Below are the code and all the weights of a small trained network. Each question names an input and a class and asks about switching units off, where a switched-off unit gives its printed mean instead of its output.

import numpy as np


def w(rows, s, z=0):
    codes = np.array(rows[::2]) - 128.0
    scale = np.full(codes.shape[1], s)
    scale[-1] = z or s
    return codes * scale


def norm(h):
    return h / np.sqrt((h * h).mean(-1, keepdims=True) + 1e-5)


def f(y):
    return np.maximum(y, 0)


def log_softmax(a):
    a = a - a.max(-1, keepdims=True)
    return a - np.log(np.exp(a).sum(-1, keepdims=True))


def net(x, mask):
    res = np.array(x, float).reshape(1, 3) / 4 @ E
    u = 0
    for l in range(3):
        y = f(norm(res) @ A[l][:, :-1].T + A[l][:, -1])
        res = res + np.where(mask[u : u + 4], y, B[l][:, -1]) @ B[l][:, :-1]
        u += 4
    return log_softmax(norm(res)[-1] @ U[:, :-1].T + U[:, -1])


A, B = {}, {}
E = w([
[206,162,78,174,96,149,67,136,65,162,211,91],'x0',
[70,81,145,68,42,211,163,66,141,207,154,189],'x1',
[132,254,107,206,123,135,110,81,208,166,160,186],'x2',
],0.0084)
A[0] = w([
[127,109,190,24,228,188,204,3,70,148,71,178,87],'0.n1',
[223,116,32,131,62,4,113,153,161,88,184,62,121],'0.n2',
[126,74,88,148,141,182,116,79,41,127,196,65,6],'0.n3',
[64,91,203,26,131,100,158,161,135,67,21,97,86],'0.n4',
],0.0034,0.0022)
B[0] = w([
[206,72,109,178,134,176,90,145,187,102,143,127,233],'0.n1',
[124,27,77,73,166,86,72,181,174,85,213,143,219],'0.n2',
[134,134,9,162,132,125,224,66,155,157,3,123,170],'0.n3',
[190,184,203,44,55,155,133,192,177,114,172,166,252],'0.n4',
],0.0073,0.0039)
A[1] = w([
[144,36,183,152,140,55,115,145,105,94,114,84,140],'1.n1',
[57,90,128,151,132,133,165,28,98,113,81,170,26],'1.n2',
[129,159,106,135,89,166,196,127,41,167,124,122,139],'1.n3',
[139,175,116,254,196,117,167,197,188,51,152,133,4],'1.n4',
],0.0072,0.0021)
B[1] = w([
[113,163,140,161,116,151,100,133,134,112,144,56,194],'1.n1',
[200,173,124,81,245,174,63,219,147,112,128,73,155],'1.n2',
[113,142,97,170,98,133,120,117,2,96,86,94,165],'1.n3',
[167,89,123,48,133,134,238,110,148,173,129,193,255],'1.n4',
],0.0083,0.0068)
A[2] = w([
[122,144,184,142,178,121,193,159,168,74,141,118,2],'2.n1',
[93,65,126,117,123,43,2,110,183,60,183,50,33],'2.n2',
[134,248,190,101,132,62,206,181,161,118,38,69,73],'2.n3',
[58,174,77,116,174,166,148,126,224,103,41,173,111],'2.n4',
],0.007,0.0021)
B[2] = w([
[103,126,62,145,101,187,147,142,48,173,2,161,200],'2.n1',
[95,141,239,175,137,69,88,125,159,75,116,146,183],'2.n2',
[9,231,55,79,67,35,83,68,79,109,144,189,220],'2.n3',
[98,61,206,235,250,101,107,100,96,143,121,3,255],'2.n4',
],0.0083,0.0054)
U = w([
[65,181,133,18,80,48,89,201,85,39,65,156,106],'0',
[74,126,95,131,167,17,216,47,153,169,68,192,250],'1',
[195,45,163,200,133,2,55,182,113,59,188,40,107],'2',
[236,180,31,116,188,74,147,171,193,169,244,168,30],'3',
[117,11,242,61,43,194,187,166,195,122,107,145,21],'4',
[58,111,215,181,223,226,68,88,166,201,104,51,9],'5',
[165,58,49,90,53,197,141,143,34,135,99,55,238],'6',
[133,164,82,239,30,164,66,38,134,206,184,149,162],'7',
],0.0092,0.0016)

Each question gives the input, the list of numbers given to net, and the class t.
The units are the neurons (one row each of A and B). Each row of codes is followed by its name. A weight is (code - 128) times the scale printed after its matrix; where a second scale follows, it is the last column's (A, B and U).
mask holds one flag per neuron, layer by layer. A switched-off neuron (its flag False) gives its mean, the last column of its row in B, instead of its output. The means were averaged over made-up inputs and are rounded, as every weight is.
A unit's drop is (log p(t) with every unit on - log p(t) with that unit switched off) / (log p(t) with every unit on - log p(t) with every unit switched off).
The circuit of an input: a set's keep is (log p(t) with only the set's units on - log p(t) with every unit switched off) / (log p(t) with every unit on - log p(t) with every unit switched off). Starting from all 12 units, units are removed one at a time, each time the one whose removal leaves the highest keep (on an exact tie, the one counted first), for as long as the keep stays at least 0.8.
circuit, biggest first: the units of the circuit, biggest drop first
most important unit: the unit with the biggest drop
top k neurons: the k neurons with the biggest drops, biggest first
top k neurons in layer l: the k neurons of layer l with the biggest drops, biggest first
input [-8,5,6], class 5: most important unit	2.n4
input [0,3,7], class 5: circuit, biggest first	[2.n4; 2.n3]
input [-1,-8,5], class 1: circuit, biggest first	[1.n4; 2.n3]
input [-8,8,2], class 5: circuit, biggest first	[2.n4; 1.n2]
input [8,-4,1], class 3: top 2 neurons in layer 1	[1.n4; 1.n3]
input [0,4,2], class 5: circuit, biggest first	[0.n4; 1.n2]
input [-7,-2,-7], class 0: circuit, biggest first	[2.n3; 0.n4]
input [-2,7,7], class 5: circuit, biggest first	[2.n4; 1.n2]
input [-8,0,-7], class 0: top 2 neurons	[2.n3; 1.n4]
input [-3,1,8], class 5: top 2 neurons	[2.n4; 0.n4]
input [6,-2,1], class 3: top 2 neurons	[2.n4; 0.n3]
input [5,-8,1], class 3: top 2 neurons	[1.n4; 2.n4]
input [-8,0,0], class 0: circuit, biggest first	[0.n4; 2.n3]
input [0,0,0], class 0: top 2 neurons in layer 0	[0.n1; 0.n2]
input [-1,-7,-5], class 0: circuit, biggest first	[2.n3; 2.n4]
input [8,-8,1], class 3: circuit, biggest first	[1.n4]
input [0,-1,-7], class 0: top 2 neurons in layer 0	[0.n4; 0.n2]
input [-2,-1,-3], class 0: top 3 neurons	[2.n3; 0.n4; 1.n4]
input [-7,0,-4], class 0: top 2 neurons in layer 1	[1.n4; 1.n1]
input [0,0,6], class 1: top 2 neurons	[1.n4; 0.n1]
input [-2,-3,-1], class 0: top neuron	[0.n4]
input [-1,-4,-7], class 0: top 3 neurons	[0.n4; 2.n4; 2.n3]
input [-1,-7,1], class 1: top 2 neurons	[1.n4; 0.n4]
